Here is a tiny trained network, its code and every weight. The questions are about switching its units off for an input and a class, where a switched-off unit gives its printed mean instead of its output.

import numpy as np


def w(rows, s, z=0):
    codes = np.array(rows[::2]) - 128.0
    scale = np.full(codes.shape[1], s)
    scale[-1] = z or s
    return codes * scale


def f(y):
    return y / 2 * (1 + np.tanh(0.7978845608 * (y + 0.044715 * y**3)))


def log_softmax(a):
    a = a - a.max(-1, keepdims=True)
    return a - np.log(np.exp(a).sum(-1, keepdims=True))


def net(x, mask):
    res = np.array(x, float).reshape(1, 2) / 4 @ E
    y = f(res @ A[0][:, :-1].T + A[0][:, -1])
    res = res + np.where(mask, y, B[0][:, -1]) @ B[0][:, :-1]
    return log_softmax(res[-1] @ U[:, :-1].T + U[:, -1])


A, B = {}, {}
E = w([
[223,120,4,82],'x0',
[218,246,99,243],'x1',
],0.013)
A[0] = w([
[111,39,249,81,228],'n1',
[133,204,199,176,148],'n2',
[137,104,27,47,250],'n3',
[198,175,45,166,253],'n4',
[184,233,141,169,235],'n5',
[115,117,136,126,45],'n6',
[65,52,155,43,237],'n7',
],0.014,0.0071)
B[0] = w([
[8,58,131,13,240],'n1',
[114,82,228,222,196],'n2',
[190,111,24,3,228],'n3',
[221,225,175,121,244],'n4',
[234,196,214,152,235],'n5',
[56,101,24,94,127],'n6',
[84,95,34,27,251],'n7',
],0.011,0.023)
U = w([
[233,153,78,70,238],'0',
[167,92,52,161,3],'1',
[150,57,65,118,3],'2',
[109,81,201,147,98],'3',
[166,83,61,178,3],'4',
[197,164,170,213,252],'5',
[178,5,41,215,3],'6',
[70,57,101,49,253],'7',
],0.015,0.0076)

Each question gives the input, the list of numbers given to net, and the class t.
The units are the neurons (one row each of A and B). Each row of codes is followed by its name. A weight is (code - 128) times the scale printed after its matrix; where a second scale follows, it is the last column's (A, B and U).
mask holds one flag per neuron, in row order. A switched-off neuron (its flag False) gives its mean, the last column of its row in B, instead of its output. The means were averaged over made-up inputs and are rounded, as every weight is.
A unit's drop is (log p(t) with every unit on - log p(t) with that unit switched off) / (log p(t) with every unit on - log p(t) with every unit switched off).
The circuit of an input: a set's keep is (log p(t) with only the set's units on - log p(t) with every unit switched off) / (log p(t) with every unit on - log p(t) with every unit switched off). Starting from all 7 units, units are removed one at a time, each time the one whose removal leaves the highest keep (on an exact tie, the one counted first), for as long as the keep stays at least 0.8.
circuit, biggest first: the units of the circuit, biggest drop first
top k neurons: the k neurons with the biggest drops, biggest first
drop of u: that unit's drop, to one decimal
input [6,8], class 5: circuit, biggest first -> [n7 n5]
input [3,4], class 5: circuit, biggest first -> [n7 n1]
input [-4,1], class 3: circuit, biggest first -> [n3]
input [7,-6], class 7: top 2 neurons -> [n5 n4]
input [-8,1], class 3: top 2 neurons -> [n2 n3]
input [8,-6], class 7: top 2 neurons -> [n5 n4]
input [-6,1], class 3: top 3 neurons -> [n3 n7 n2]
input [-3,1], class 3: top 2 neurons -> [n4 n7]
input [-1,0], class 7: top 3 neurons -> [n4 n5 n2]
input [-2,0], class 7: top 2 neurons -> [n5 n4]
input [4,6], class 5: drop of n7 -> 0.1
input [-5,2], class 3: drop of n4 -> 0.6
input [3,-3], class 7: drop of n4 -> 0.6
